<68> [ -3 -20   5   8  14 -13  11  -5  15  -8   0   1  14 -18 -19  12   7   8
  13  13 -22  25   9  16  -1  13  11 -15  -4  -5]
<59> [-15  21  13   0 -21 -41 -34   7 -12  29  -4 -62  20 -18 -16   3 -14  20
  41   7   3 -24   7 -41  36 -35  19   5 -21 -58]
<68> [ 33 -25 -27 -28   7 -11  31   4 -39  -5   1   5  -4   8  13  19  23  65
 -24  -7 -19 -12  33  -7  12 -46  -1 -19  -4  52]
<55> [ -3  20 -14  -9 -24   5   1 -15 -20 -27   3  26  -6  -3   6  -1  -3  -2
  -9 -34  39 -18   5  -3   7   0 -11  13 -17  26]
<57> [ 18   0  -9 -21  22   7  13  -4 -24 -24   6  15 -13  10  12   3   3  21
 -15 -21  31 -12   0   4  -2 -15 -11  -3 -14  50]
<52> [ 14 -17  15 -21  48   1   9   4   0   5   7 -16   4 -16   0   2  11  18
  13  31  10  10 -17  -8 -10  -6  -4 -11 -23 -21]
<55> [ -7  42   6 -21  -8  24  -6   0 -12 -21   6   6  -1   1  33   1  -7  30
  29  -4  34 -35 -43  -4   0   9  -5  11 -23  -2]
<59> [ -9   3   5  23   0  26   7  -6  20 -10   5   4  -1  23  16  -7   6  -3
  16  21   2  14 -24  20  12  35  18   5  24  -6]
<68> [  2   4   5 -11  17  -6 -10  -3  -8   1   6 -11  -5   1  -2 -10 -10 -10
 -10 -13  17  -3  -6   2  -6  -7 -10  -4 -11  11]
<59> [  1 -10  -1  18   8  20   8 -30  13  -6  -5  -6   2   0   5 -26   6 -13
  19  18  32  15 -17  -6  21  33  12   9   8 -25]
<55> [ 23 -14  12  11  -2  -5  19   3   1 -11  -4  12  -3  -2 -13  28  32  39
  -4  37  21  -5  30 -20  17  -8  11   3  -2  17]
<56> [ 25 -15  -9   9  21  21  20  12  -3 -10 -11  32 -22  25   3   6   8  -8
 -25  -8  11  -1  16  -1 -14  -9  -8   9  21  43]
<56> [-11  -4   3   7 -22   5  10  -3  12 -15  12  18   8   3   8   9   7   8
  -7   8 -30  16   2  37  -4  27   8 -11  14  13]
<59> [ -3   4 -12  29 -39 -13 -12  -1  23  37 -35  -1   2  -8 -23   0   3 -16
   2   7 -33 -11  18 -36   9   3   2  11  23 -27]
<68> [-38  33  26 -10 -41 -19 -39  -3   5   2  22 -16  15 -22  -2  -9 -29 -31
  -2 -16  -5  -3 -15  23 -14  19  -9  -2 -19 -30]
<59> [  5   9   9 -11  -6  19   0  -8  -6 -11   9  10  -8   5  21 -10   0   1
 -14   2  26 -10 -16   5  -8  14 -12   4  -3  12]
<55> [ -7  -3 -23   2 -13 -10  15   2 -12 -16  -1  18   8  -9 -11  20   7  10
  15 -18  -5   4  24  -4  16 -16  11   5 -10   0]
<56> [  9   5   8 -22 -26   4   2   8  -7   0  23  20 -15  20  24   9  13  19
 -64   5 -24 -10   4  30 -24   2 -22 -18  11  61]
<52> [-30  15 -14  30 -10  -8 -16   4  25   7 -11   4   3  10 -20  -2 -20 -42
  15 -29 -32  12  -5  16   0  15   9   4  20  -6]
<57> [ -3   4  20  -4  -7 -10 -11  -8  15   5 -19 -13  20 -39  -7  -2 -14  19
  29   9 -24 -10 -12  -5 -15  21  -1 -11 -11 -31]
<56> [ -2   5  -2  10   4   1 -11  -8  15  25  -5 -22  -5  16   2 -16   2  -6
   0  14 -11   1 -21  -6  11  10   3  -4  16  -8]
<68> [  7   5 -43 -32  -4   8   7 -20 -39   3   9  -5 -13  19  31 -25   2   7
 -23 -35  16 -14 -12  -8  19 -24 -15  -1  -7  28]
<52> [ 20 -16  19   1 -16  -8   9   3 -14 -18  -4   2   7 -10   1  14   1  36
  -8   7   4 -13  39  -1   2 -12   8  -4   2  18]
<56> [-25   6   8  19  47  12  -5  10  25  -8   3  -9   8   2 -10  -2 -15 -32
  54   4   7  27 -37  16  -3  20  18   8  -4 -42]
<56> [  2  -3  -3 -13 -21  18  -6   0  -6  27  -4 -10   0  -4  26 -28 -10 -18
 -13   4 -19  -7 -13 -11 -16   2 -14   5  13 -36]
<59> [ 10  15  11  -3 -28  21  -5  -1  16  15 -18  20  -8 -10  13  -5   5   1
 -15  19  -6 -26 -16 -18 -25  25 -22   7   8  -6]
<55> [ 11   4  25  -8   7   2  -5  17 -12   3  11 -20  -2   8  12   8   4  27
   3  27  22 -16  -1 -12   5 -19   5   4  -6  -7]
<68> [ -8  10  -8  -8   1  -9  -3  -3 -10  -8   5   2   2  -9  -8   4  -2  -4
   9 -16  20  -3   0  -7   8 -10  -2   5 -22  -3]
<55> [ 15  10  -9 -24  20  38   7  -2 -15  -7 -13   7  -9   8  42 -22 -18  14
  10 -19   6 -26 -39  -1 -23   5 -17   3   2   9]
<56> [ 29 -33  17  14  26  20  21  -4  13 -10  -1  25 -17   7  -7  -3  22 -19
 -34  30  31  21  17   1 -16  17  -8   5  15  21]
<52> [ -2  -6   5 -30  29  16   4 -10  -8   5  23 -25   6  -8  27 -22   3   6
  13  24  12  13 -41   6  -2   8  -4  -9 -19 -37]
<59> [ -3 -10  15   7  21 -24  -8  -8  26  10  -2 -22  10  -7 -20   3  -1  13
   4  15 -38  18  -8  23  -3  19   7 -30   4  11]
<57> [  8   6   6 -31 -21 -10  -1  20 -21  -1  -8  10  10 -30   8  19 -12  33
  -2 -16 -29 -30  16  -8 -30 -26 -17  -7 -20   0]
<52> [-13   9  24  15   1   2 -19   2  15   2  14 -10  -4  13  -4  -9  -8 -34
  -8  10  18  10 -10  14  -3  17   2   6   8  -8]
<57> [  1   0   3  12  29   4  -3 -20   9 -11  -1 -12  -4  11  -5 -15  -3  -7
  14   0  33   9 -18   5  16  18   9   0   0  10]
<55> [ -5  11  -8 -16 -15  -3  -4   4 -28   0  21  -5  -5   4   7   0   8  -8
  -8  -5  41  -8   8 -20  19 -29  -4  17 -21 -14]
<57> [-21  50 -18 -29 -55  -2 -21   9 -17  15  22  13 -14  15  22   6   4  -1
 -36 -20  -6 -33 -20  -2  -3 -13 -26   5 -13  21]
<56> [  7   4  -1 -11   2  20   7  -9 -19 -20  14   7  -9  13  22 -11   3   2
 -10  -4  43  -6  -7   3   7   0  -4   9  -6  15]
<59> [ -6  -1   7  13  22  20   6  12  13  -7  -1   5   1   8   5   1  -4 -10
  25  10   1  11 -17   9  -7  13  10   8   8 -19]
<56> [ 20 -24 -22  13 -31  26  16 -25 -17   6 -24   3  -2   0  20 -37   0 -15
  -7  -5  20  -6  23 -33  19   1   3  23  27 -26]
<59> [ -8  23   7  -9 -12  31  -8  -8 -19 -15  20 -11  -6  23  43 -25 -12  -4
   7  -3  47 -15 -32   7  13   9   3  17   1 -10]
<55> [ -5   8  -4 -24   8  -3   7  -4   4   0  19  16  -2 -17  -6  14  28   6
  -8  21  13   8 -19  -4  -5   6 -16  -6 -33  -4]
<52> [ 23 -26  14   9  14  -8  21   8   6 -15   5  30 -11  -1 -25  29  30   8
 -35  23  16  15  40   2  -8  -5  -3  -4  -1  41]
<57> [-16  17  18  18  10 -12 -19  16  25   5  -2 -17   5  14 -10  14 -13   8
  21   5 -33   0 -17  22  -3  10  15 -12  12   7]
<68> [  0  -9 -13   5   1 -18   5  -7   6   6 -11  10   3 -20 -29   9  11 -10
   1  -3  -1   9  18 -18   5  -5  -3   1 -12  -8]
<59> [ -3  11   2  -4   8  -3  -2  17  -2  -2   2   0  -1   6   1  16  -2  15
  10  -2  -8  -9  -5   2  -4 -13   2  -2  -5   8]
<59> [ 12   5 -10 -19 -15 -10  -1 -15 -21   5  -8  -5   0 -20  -1  -4   8  20
  -2  -3  27 -23   8 -37  14 -17 -11   5 -24  -6]
<52> [ -3 -13  -4  22  17   7   0  18  17  10  -9   3  -5  23  -4  -3 -13 -28
  -6 -10 -40  17   3  21 -18   3   6  -3  35   9]
<59> [-10  18   2  22  27   3 -14  11   7  -8  -3  -7 -10  29  -8   0 -17 -21
  21 -18  24  -2 -14   4   9  -4  12  13   8  12]
<68> [ 16 -27 -15 -16  24  19  31  15 -24 -11   8   5   2  10  26   5   8  28
   6   4 -15  10   7   9  -2 -24   8  -5   5   2]
<56> [  9  -1  11   7  31  17   1  18  19  15   0  -7 -13  30  12   2   8   8
  -3  29 -17   2 -26   9 -12   8   2  -7  23  13]
<57> [ -9  19   4  -6 -18   4  -9  -5  11   8   8  -1  -3   8  13  -2   4   9
 -12  10 -17  -8 -25  13  -4  20  -7 -10   4  11]
<52> [  0  22  -1  16 -21 -17 -21   5  -2   7 -24  -7  -3   4 -15   5 -17   2
   7 -26   3 -31  16 -23   9 -16   2  10   6  14]
<57> [  3  -8  21  12   0 -10  -6  24   1   3  -4 -12   7   1  -8  14 -11   8
   8   6 -18  -3  22   2  -7 -16  12   0  11  -8]
<68> [ -9  29   1 -12 -32  -8 -22  10 -18   8   8  -9  -5  11  12   1 -12   3
 -15 -19   4 -29   0  -6   2 -20  -8   6  -4  10]
<52> [-29  27  22  11 -12 -10 -32  16   2   4  17 -32   6  17   4  -3 -26 -17
  18  -7   3  -5 -13  14   9  -4  15   7   4 -22]
<55> [ -3 -13  33  21  30 -11  -7  21  17  -2  -3 -32  15   4  -9  12 -17  18
  36  19 -29  12   2  22  -2   0  29 -13  15 -14]
<55> [ -1  10  -1  -1   1  12  -2 -13  10   1   0   7  -7   3   6 -10   5  -8
  -5   5  12  -2 -23   0  -3  21  -9   1   0   5]
<55> [  3 -14 -15  21  12  -2  23  -3  12 -16  -9  18   3   2 -18  21  19  17
  19   8  -9  17  14   4  17   6  19  -3   6  14]
<57> [ -8 -14 -16 -24  41  15   9 -18  -8  -9  27   0  -4   4  14 -30  -6 -38
 -14 -19  12  36 -30  33 -13  13 -14 -11 -12   2]
<57> [-14  29  -4  -3  12  -4 -17  11  -8  -2  11 -13  -8  25   5   3 -13  -2
  11 -22  16 -13 -21   5  10 -15   3   4  -7  16]
<68> [  5 -12  -3   7  10   4   6   4   6   7  -5   0  -2   7  -1  -2   2  -5
  -3   5 -14   8   3   2  -4   0   2  -2  13   0]
<56> [  1 -10 -16   7 -24  -2   0  -2   5  29 -28  -8  11 -17  -2 -12  -6  -6
  11  -1 -41  -5  10 -24  -1  -3   1   3  16 -40]
<52> [-17   5  -9   4  -2 -11  -4  18  -8  -1  15  -6   2  18  -2  11  -6  -8
   2 -16 -16   9   9  17   8 -20  12   0   4   5]
<56> [-16   5   7   8  28  10  -2  -3  16 -14  13   2   0   4  -5  -4  -3 -26
  18   3  19  23 -26  20  -2  23   6   3  -6 -11]
<55> [ -4  -6   9  22   6  -7   4  -8  16 -20  -4   8   6  -6 -21  11   2   0
  16   4   9  14  11  11   9  18  15   0   1   6]
<68> [ -3  -8 -40 -11 -47   3  11 -17 -12  18  -1   8   1   5  21 -16   8   2
 -31 -16 -49   2   9   6   8   0  -7 -10  21   8]
<55> [ 18 -29   0   3   3 -12  18  16  -4   8 -10   1   7 -11 -12  21  15  26
   0  19 -27   5  37 -14   0 -24   9  -5   5  -7]
<68> [ 15   5  19 -34 -21   6 -13   8 -29  19  17 -30  -6  13  42 -17  -8  27
 -36  10  -5 -30  -6  -1 -11 -21 -16  -9   5   8]
<59> [  5 -14  36   2  13   6   0   1  16  -7   4   6   5 -27 -12   1   3 -18
   0  31  25  14   3  -2 -23  21  -6   5 -12 -30]
<52> [ -4  24  10  32 -21  -7 -15  25  27   9 -32   4   1  18  -8  26 -14  28
  19  -4 -55 -29   2   5  -7   7  14  -4  34  27]
<56> [-11   1  -6  -5 -16  26  12  -4   1 -17  15  24   1   6  26  -6   0  -8
  -7  -4 -11  12 -15  31 -12  25  -2   0   9   2]
<52> [  5 -14   1  12  -2  -5   5   2   1  -7  -2  14  -4   1 -15   5   2 -17
 -17  -7   4  10  28   4  -3  -3   0   3   8  15]
<57> [ -3  -9  22  -9  31  -8   3  -3  10 -15  14  -6  11 -17  -8   8   1  13
  12  16  -1  19 -13  25 -11  16   3 -19 -19  -1]
<57> [ -9  20  -6  30 -15 -16 -17   8   9   4 -15   2  -8  20 -23  12  -8 -14
   3 -21   3 -13  16 -10  16 -10   9  12  14  21]
<52> [ -9  14  -7 -11 -25  16  -1   2  -9   2   6   2   3   2  26  -6  -3   7
   6  -1  -7 -12 -16   0   0   2  -2   6   1 -18]
<57> [ -3  -5 -14  10 -27  -5  -7 -17   7   8 -14  17  -5  -7 -13 -19 -12 -44
 -33 -30 -12   5  19   2 -13  13 -16   2  15  11]
<68> [-24  14 -10  -4 -20 -28  -9  12  -8  -1  10  -1  12 -12 -18  22  -5  -1
  12 -21 -18   2  15   3   9 -21   6  -1 -19 -10]
[  5   7 -16 -19 -10   6 -10 -39 -13  11  -4 -24  -3   5  27 -43 -12   4
 -15 -20   6 -15 -27   0  11  13 -13 -11   3  14]  <59>
[  2 -14 -19 -11  20  32  14  -3   5  14   4  11  -9  10  23 -25   5 -29
 -13   6 -13  20 -29   8 -19  14 -14   0  13 -16]  <52>
[  3 -13  11 -13  42 -12   0  15  -6  -3  19 -16  -1   7  -5   7  -4   4
  -6   0  -6  16   0  21 -10 -19   1 -16  -9  15]  <55>
[  7 -11 -28   7  10  -1  27  10  -5 -15  -6  33  -6   7 -14  29  22  13
   2  -9  -5   8  24  -5   9 -18   6   4  -2  28]  <59>
[-12   4  13  -6  40  -5 -15  -9  -5 -12  18 -28   2   3  -3 -18 -20 -23
  17 -13  38  15 -23  15   6   2   5  -1 -19 -10]  <57>
[-15  15   5  32  29  11  -2  -5  27 -38 -10  30  -5   7 -23   7 -16 -33
  29 -26  32  13 -15  25  -6  35   9  12   1  23]  <68>
[ 12 -14  21 -11  29  13  11 -11  15 -13   4  10   1 -16   4  -3   8  10
  -4  24   4  13 -20  19 -24  31 -10 -16  -9   7]  <59>
[ -6  16 -19  23   8  -7  -1   9   6  -7  -3  14 -15  33 -17  19   7  -5
   0 -18   8  -2   6   2  19 -11   9   7  10  43]  <57>
[-18  21 -19  20 -42 -12  -9  33 -10   1  -8  13   0  25  -3  26 -16   0
   3 -39 -40 -19  31   5   7 -32  14  12  23  19]  <52>
[  3 -20 -21  12  33  -8  12  -2   5  -7  -7  12  -6  10 -22   2  -2 -22
  -6 -26 -11  24  14  15  -2  -6   3  -7   9  30]  <59>
[ -8  27  31   3 -20   5 -23  21  19  17  -4  -9   2   0   9   8  -9   9
   8  24 -19 -24 -22  -3 -19  13  -3   2   7 -20]  <59>
[-11  25   2  24  -5  37  -9   3  21   8 -14  -5  -5  25  25 -17 -10 -10
  35  13   3 -13 -44  -5   6  30  12  20  27 -29]  <59>
[-34  22  -6 -19 -28 -12 -16   6  10   6  22  17   5  -7   1   5 -12 -28
 -28 -26 -53  11 -16  43 -33  16 -21 -18  -7  11]  <56>
[ 10  -9 -10  19 -28   5  16   0   3  -2 -26  16   8 -10  -4  13  11  23
  19  10 -13 -10  26 -24  14   0  14  11  13 -14]  <55>
[-11   2 -10   8  25   6   1  12   7 -16   4  31 -13  13 -15   5 -13 -51
 -13 -37   6  18   2  24 -25   1 -10   7   2  26]  <56>
[-12  11  -2 -27 -11 -10  -5  -4 -11 -16  23  26  -3 -18  -7   6  -1 -23
 -34 -27  13   5   4  19 -23   1 -27  -5 -31  22]  <56>
[  1 -13   7  29  30   2   0  -5  22  -4  -2   4 -10  15 -23  -6   1 -39
  -6   4  22  25   4   8   2  16   6   6  15  10]  <56>
[  0   1 -16  12  -4  -2  14   1  -3  -8  -4   8   1   6  -8  19  19  21
  20   8  11  -1  11 -16  29 -10  17   9  -3   0]  <59>
[ -3  -1   1 -11  -6 -24  -6  14   9  20  -9   6   8 -27 -22  18   0   1
  -8  -1 -45  -1  11  -5 -26  -9 -15 -13 -12  -8]  <56>
[-12  -2 -21  15   3 -23   1   6   8  13  -7  -3   5  -4 -31  17  10  -8
  18  -2 -17  14  14 -15  20 -16  12   2  -5 -17]  <68>
[ 14   4  11  16 -28   8  -3 -22  18  -5 -24  21  -7  -5  -2  -9  -1   0
 -22   1   4 -17   6  -2 -11  35 -11   0  19  29]  <55>
[-13  12 -17   8  58   3  -7  -4   1  -9  -3 -21  -3  20  -5 -13 -21 -17
  45 -31  24   9 -37   7  17  -4  14   4  -8   1]  <57>
[  2  21   7 -10 -27   6  -9  -1 -12  -8  -4   5  -2  -2  16  -2 -10  14
  -4 -12  14 -30  -3  -6  -4   0  -9   7  -5  11]  <55>
[  1  -1  17  -3  -5 -18  -8  -6   6   0   4 -11   5  -8  -8   4  -1  15
 -11   6 -13   0   5  13  -4   7  -1 -17  -3  16]  <68>
[  6 -14   5 -17  27 -11   8  -1 -11 -16   7   3   6 -24 -13   8   0   5
   4  -6  16  10  10   2  -9 -11  -5  -7 -28   0]  <68>
[-31  37  39  -8  15  -8 -50  15  -1  26  38 -80   5  29  24 -23 -27  -6
  25  21  14  -7 -56  14  17  -6  15  -4  -5 -43]  <68>

<255> [-16   8  -7  -2   4  -7   3 -16 -13   1   3   1   5  22   8   7  10 -29
  -3  31  -7  -7  11  18 -24  23   5  27   2 -33]
<254> [  7  17   4  -1  -5  47 -26 -12 -15  22  -6  -2  -3  -4  12  34  10   0
 -33  34  -1 -18  -8  -5 -51  -2  17  -9 -11 -38]
<254> [ 13   9  -8 -20   1  -5   9 -18  27 -27  28 -10  10  -2  -2 -22  -5   2
  11  -9 -15 -21 -12  30 -10   0  10   4   0   2]
<255> [-17   1  -1  10  13 -20 -14  -3  -6   6 -14 -15   2  15  -3 -19  16 -24
   1  -3 -26  -4  18  -9  38  16 -17  10   4  21]
<255> [ -5 -13 -18  -5   0  -6   2 -23  29  -2   1 -12  11  20  -4 -21  -8  -8
   3 -17  -8 -18  13  22  23  15 -19   1 -12 -19]
<254> [-29 -16 -19  -8  34 -41  17  12  19 -13 -21  12  -8  19 -17 -29 -16  -5
  18 -45  14  36  17 -10  37   4 -18   9  17  29]
<260> [-21 -12 -40 -10  10 -48  39 -19   4 -25  24  44   1  37  12 -22 -18 -17
  56  36   5  16   1  53 -17  43   7  44  -9 -31]
<260> [ 13   4  14   2 -15  21 -11  -1  15   9  -2 -12  -1 -16  -2   1   7  11
 -20 -23   5 -11  -1 -25  16 -19 -12  -9  -9  -1]
<260> [-12   3   1  -4  15  -2 -10   9 -13   6  -4   1  -6  -1   3   7   9  -4
  -8   9  -2   5  -5 -18 -17   3   9   0   4  21]
<255> [-26 -35 -13  -1   0 -19  11   5 -22  10   2  -2  13  24   6  23  -6 -17
   1  30  10   0  10  22 -25  30   9  -2   3  -6]
<260> [  5 -15  11   0 -23   1  11  11  13  -1   7  -1   2 -16  -4   3  -1  11
  -8 -28  24   7   2 -23  16 -18  -4  -3   1   6]
<256> [  1  -4 -19  -1 -10   5  22 -17   2 -11   3  22   4  14   0   5 -15  -7
  12  12  15  11  10  34 -16   6  12  15   5 -54]
<254> [ 24  -7  -1  -4  -7  -2   8  -6  31 -10  13 -13   7  -6  -5 -21 -22  25
  18 -22  -7 -21 -14  29  23  -4 -20 -23 -19   5]
<256> [ 10 -12  12   1 -20 -21  14  15  13  -6  25   6  -2 -19   5 -14   0  19
  20 -14  11   1 -16 -19  25  -7 -13   4 -16  34]
<260> [  3 -13  -9  16 -20  -5   7 -11  10   3  -3  10   3   8  -1 -15  -4  -2
  16  -7   1   3  16   7  43   6 -17   7 -10 -21]
<255> [  5  20  25   5   9   3 -13   4 -27   9  -8 -37   9   3  -1  20  10 -12
 -18  24 -25 -26  -3  19 -21   6  -7 -11   7   2]
<260> [-11 -16 -22 -18  -6  -1  -2 -12  18 -14  27   8   6  -2   6 -16  12  -9
  -1  -4  -2  -3   0 -14  -7   4  31  12   4  20]
<260> [  8  39  -6  -2   7  -6  22 -13  -6 -29   6  35 -11   3   1 -11  -1  -9
  25  15  -1  24  -1  22 -18  -4  17  42  16 -37]
<256> [  0  10   2   1  -7  -5  20  -4 -20 -21   5   0  11   6  -5   9   3 -22
   2  15  -3   9  15  28 -17  -1  25  19  33 -23]
<256> [  6  -6   2   1  10 -10   1  -1   4   2  -4 -25  10  11  -6  -4 -16   6
   8  -1 -16 -21  -4  37   7  11 -20 -24  -8   4]
<256> [ 17   4  13  12 -19  12  -7   0  -9   3   5 -11   5 -14   2   3   8   4
  -3   7 -12 -12  -2  -1  12  -8   2  -9  -1   4]
<256> [ 32  23   4  -9  -6  22  15 -11  22 -11   8  11  -5 -10  -1   4 -27  30
   9  -4  14  -8 -22  33 -27 -16  -8  -7 -17 -47]
<255> [ 29  33  34  15  19  20 -24  22   2   3 -38 -31 -11 -29 -25 -10  -2  25
 -16 -50 -20   4  -3 -23  47 -43 -26 -39  17  41]
<254> [ -7   6  12  11  15 -14   4  20 -18   8 -22   5 -10   3  -5   9  -6   3
   5  -1   8  20   2  -8   7  -1 -18   0   5   8]
<260> [-26 -41   4  -1 -16 -27  22  23 -16   6  10   2   9   5   3  23   3 -11
  -5   4  32  15  10 -18  -9  10   6   8   9  16]
<254> [ -4 -30  -6  18  -2 -19   8  13  14  10 -23   8  -5   6 -11 -19 -20  15
  21 -36  13  20  13  -8  67   0 -38 -16 -10  14]
<260> [-22 -20  -2  12   8  -2 -27  12 -16  28 -19  -6  -5   3   4   4  16  -7
 -13   4  -7   4   9 -39  23  11  -6 -13  -6  37]
<254> [-13  12 -17 -19  12 -15   7 -17  16 -25  19  11   0   8   2 -24  13 -21
   7  -3  -8   3   3  -1 -10   7  19  35  11   3]
<254> [-23 -20   0  20  -2 -27  13  18 -27  -2 -22   4   4  12 -12   0   6 -24
   6  -9   6  34  34 -11  40   4   1  12  34  15]
<254> [ 14   5  -4   0   1 -12  19  -1  27 -13   1  20 -10  -3  -5 -23 -23  23
  29 -25  13  13  -9  11  24  -8 -24   4 -14 -10]
<256> [ 15   1   6   6   0   9   9  12 -15  -3  -8   3   0  -7  -6  17 -18  17
   6   7   6   9  -7  23 -14 -10   8 -22  10  -7]
<255> [ 31  37 -15  -9  -7  32   1 -32  31 -24  14  26 -10 -13   2 -25  -5  14
  13  -8  -8  -2 -12  15  -5 -20  15  16  -7 -41]
<254> [-12 -25   2  10  -4 -13   4  21  -6  12 -12   8  -5  -2  -3   4  -4   7
   3 -14  20  21   7 -26  26  -2 -12  -7   0  22]
<260> [-12   7  14  -7  -9  -4  13   3 -24   0  11  -6   8   7   7  33  14 -24
 -20  28  13  -3   5   2 -49   7  15  26  13 -26]
<255> [ 29  28  29   5   1  23   5  16 -38   0  -4 -12   2 -15  -1  44 -15  18
  -7  36  -2  -8 -23  40 -59 -14  15 -26  12 -21]
<254> [  7  12  -2  -5  -7   4   1 -14   2 -12  16  -2   6  -1   4  -5   9  -9
   1  12 -13 -12  -1  12 -11   2  14  13   3 -10]
<255> [-18 -22 -14  10  12 -16 -15   6  -1   4 -15  -3   0   6  -7 -24   7  -9
   8 -18 -16  12  17 -21  51   7  -3 -10   9  48]
<255> [-10   2   7   2   9  -2 -15   4 -12   8  -9 -19   3   3  -2   2  15 -14
 -15   2 -15  -7   8 -13   5   4  -1  -2   8  20]
<260> [-20  -8 -30  -9  27  -4 -26 -18   0   7   3  -2   1  21  10 -17   7 -14
   7  27 -33 -17  -4  11 -10  33  12  -6 -13  22]
<256> [ 12  16  17   8  40  30 -36  22 -33  16 -42 -40  -1  -9 -17  24 -11  17
 -24   4 -32 -10 -10  17 -18 -14   6 -67  23  37]
<256> [  4   1  13   5 -25  -5  26  16 -10  -2  11  35 -11 -14   8  19  -1  10
   9   7  40  29  -6 -22 -14 -13   3  26  -2 -21]
<255> [ -2  -1   3 -16 -17   3  20  -7   9   1  21  11   2   3  11  23  -3  -1
 -11  12  33  -7  -8   3 -48   3   2  22 -15 -44]
<256> [-22   4   4  -2  26  -9 -22   0  -9  14 -18 -29   3  16  -3   0  15 -23
 -21   0 -21 -14  11 -10   2  15 -12  -2   5  20]
<256> [ 25  26  21   4 -34  19   6  -8   3  -4  19   9  -4 -22   9   8  15   5
  -6   6   9  -7  -8 -15  -8 -19   1  24 -10 -32]
[-11   5  -1  10  24 -11 -10   3  -4  12 -30  -5  -7  16  -7  -8  -5  -5
   4  -7 -10   6  10   1  25  10 -28  -4  -3   2]  <254>
[ -1  -7 -14 -11 -14 -12  33  -2  21 -17  21  44 -10  -3   6  -7 -13  11
  22  -9  40  27  -7  -7 -11  -5   6  31  -9 -25]  <256>
[ 10 -27  -6  10 -10  -9   2   1   7   3   5 -12  11   2  -2 -12 -16  14
  20  -1 -12 -15  -3  26  31  11 -14 -28 -14  17]  <256>
[ -3   3  16   2   2   0   9  13 -36   8  -4  -9   6   6   3  41  -5  -6
 -11  36   9  -2  -4  23 -50   8   8  -5  10 -20]  <255>
[  1 -22 -16  -2  -6 -12   1 -16  31   5  11  -6   7  13   4 -24 -13   8
  17  -9  -7 -23  -3  19  29  20 -28  -8 -33  -4]  <256>
[-25 -12 -19   3   0 -22   3 -10  -1  10   5  26  -6  21  15  -8   9 -18
  15  22   7   8   7 -11   5  29  -9  33 -21 -13]  <260>
[  7  -4 -16  -8 -22  38 -12 -28   8  -1  16  -3  12  -2   6   8  10 -10
 -22  13  -5 -20   6   8 -24  -2  33  -1   1 -33]  <254>
[-20   7 -16 -11  14 -29  31   7  13 -25  -1  50 -20   5  -4 -19  -6  -5
  24 -25  34  54   7 -24   6  -8   6  46  17  -4]  <254>
[ -7 -27  -3   7 -18  -8  19  15  -7  -6  -1  14   4  -5  -7   8  -4  -1
   3 -14  26  29  16 -13  16 -10  14   2  21   6]  <254>
[  5  17  -2   3 -12   4  10  -8  -2  -8   9  30 -10  -5   8  -1   7  -3
   9  11  11  16   0  -9  -7  -5  10  31  -1 -27]  <254>
[ -7 -11  25   7  -9  -6  -9  35 -25  28   5   9 -14 -21  17  28  14  16
  -9  19  23   8 -22 -55 -16  -2  -6  -4 -21  40]  <254>
[ 29  26   3  -9  -9  33 -18 -10  10 -12  24   3  -5 -31   7  -8  13  17
  -4   5 -18 -15 -25 -12 -18 -22  30  -6  -4  15]  <255>
[  1 -11   6  -3   2 -24  17  14   1 -15   7 -12   8  -2 -10  -7  -9   4
  11 -16   0   4  -1  13  12  -3  -2  -8  15  28]  <254>
[ 11  11   5  -6 -21  -8  19  -9  10 -25  28   6   6 -10   2 -12   9  -6
  10  -4   1  -2  -1   4   1  -8  12  28   8  -7]  <256>
[-12  11  -2 -15  15 -30  19   9   6 -21  14  23 -11  -2   1 -14   3  -3
  17  -9  13  23  -8 -16  -9  -2   6  32   8  19]  <254>
[ 32  -8  13   4 -31   1  14  -1   9 -14  28 -18  17 -17  -1  -4 -10  18
  15  -2  -9 -25 -13  33  12  -9  -1 -19  -6   5]  <254>
[  9 -24 -23  -4 -33  13   5 -26  19 -26  27  -9  26  -4  -6 -22   8 -16
   0 -14 -16 -13  21  19  25  -6  39  -2  23  -1]  <260>
[ -8  10   8   7  -4   6   1   5 -27   4 -10   6  -2   1   1  22  13 -17
 -14  17   7  15  13 -11 -17  -3  15  16  19 -18]  <256>
